Below is a small trained network, with its code and all its weights. Each question gives an input and a class and asks what happens when units are switched off, that is, made to give their printed mean instead of their output.

import numpy as np


def w(rows, s, z=0):
    codes = np.array(rows[::2]) - 128.0
    scale = np.full(codes.shape[1], s)
    scale[-1] = z or s
    return codes * scale


def f(y):
    return np.maximum(y, 0)


def log_softmax(a):
    a = a - a.max(-1, keepdims=True)
    return a - np.log(np.exp(a).sum(-1, keepdims=True))


def net(x, mask):
    res = np.array(x, float).reshape(1, 4) / 4 @ E
    y = f(res @ A[0][:, :-1].T + A[0][:, -1])
    res = res + np.where(mask, y, B[0][:, -1]) @ B[0][:, :-1]
    return log_softmax(res[-1] @ U[:, :-1].T + U[:, -1])


A, B = {}, {}
E = w([
[125,135,126],'x0',
[76,152,254],'x1',
[125,134,126],'x2',
[213,178,189],'x3',
],0.0094)
A[0] = w([
[17,149,122,133],'neuron 0',
[65,141,248,75],'neuron 1',
[118,112,168,31],'neuron 2',
[61,92,90,89],'neuron 3',
[173,159,53,101],'neuron 4',
[76,69,96,90],'neuron 5',
[210,201,151,188],'neuron 6',
[238,96,61,29],'neuron 7',
[201,189,176,61],'neuron 8',
[132,120,59,30],'neuron 9',
[70,148,190,2],'neuron 10',
],0.013,0.004)
B[0] = w([
[198,56,112,204],'neuron 0',
[98,172,150,254],'neuron 1',
[118,117,167,146],'neuron 2',
[167,96,152,194],'neuron 3',
[76,178,142,209],'neuron 4',
[156,43,90,191],'neuron 5',
[179,73,126,229],'neuron 6',
[63,103,246,223],'neuron 7',
[156,70,150,203],'neuron 8',
[100,110,132,185],'neuron 9',
[93,119,168,184],'neuron 10',
],0.011,0.0087)
U = w([
[250,95,111,55],'0',
[63,176,140,54],'1',
[187,165,95,254],'2',
],0.013,0.0094)

Each question gives the input, the list of numbers given to net, and the class t.
The units are the neurons (one row each of A and B). Each row of codes is followed by its name. A weight is (code - 128) times the scale printed after its matrix; where a second scale follows, it is the last column's (A, B and U).
mask holds one flag per neuron, in row order. A switched-off neuron (its flag False) gives its mean, the last column of its row in B, instead of its output. The means were averaged over made-up inputs and are rounded, as every weight is.
A unit's drop is (log p(t) with every unit on - log p(t) with that unit switched off) / (log p(t) with every unit on - log p(t) with every unit switched off).
The circuit of an input: a set's keep is (log p(t) with only the set's units on - log p(t) with every unit switched off) / (log p(t) with every unit on - log p(t) with every unit switched off). Starting from all 11 units, units are removed one at a time, each time the one whose removal leaves the highest keep (on an exact tie, the one counted first), for as long as the keep stays at least 0.8.
units of the circuit, in order: the units of the circuit, biggest drop first
k most important neurons: the k neurons with the biggest drops, biggest first
drop when u is switched off: that unit's drop, to one decimal
input [-3,-4,5,-8], class 0: units of the circuit, in order => (neuron 5)
input [1,5,8,-4], class 2: 4 most important neurons => (neuron 0; neuron 7; neuron 4; neuron 9)
input [4,-6,-3,5], class 1: 2 most important neurons => (neuron 7; neuron 4)
input [-6,-5,-5,3], class 1: units of the circuit, in order => (neuron 7; neuron 0)
input [-1,5,-7,-5], class 2: units of the circuit, in order => (neuron 0; neuron 7; neuron 6)
input [1,-7,-7,-2], class 1: units of the circuit, in order => (neuron 7; neuron 4)
input [-6,-7,1,-3], class 1: units of the circuit, in order => (neuron 7; neuron 4)
input [4,-7,6,5], class 1: 2 most important neurons => (neuron 7; neuron 4)
input [6,-3,-7,-7], class 0: 4 most important neurons => (neuron 5; neuron 3; neuron 0; neuron 1)
input [8,-8,3,5], class 1: drop when neuron 9 is switched off => 0.0
input [0,7,0,-7], class 0: drop when neuron 7 is switched off => 0.2
input [-2,-8,8,1], class 1: drop when neuron 7 is switched off => 0.2
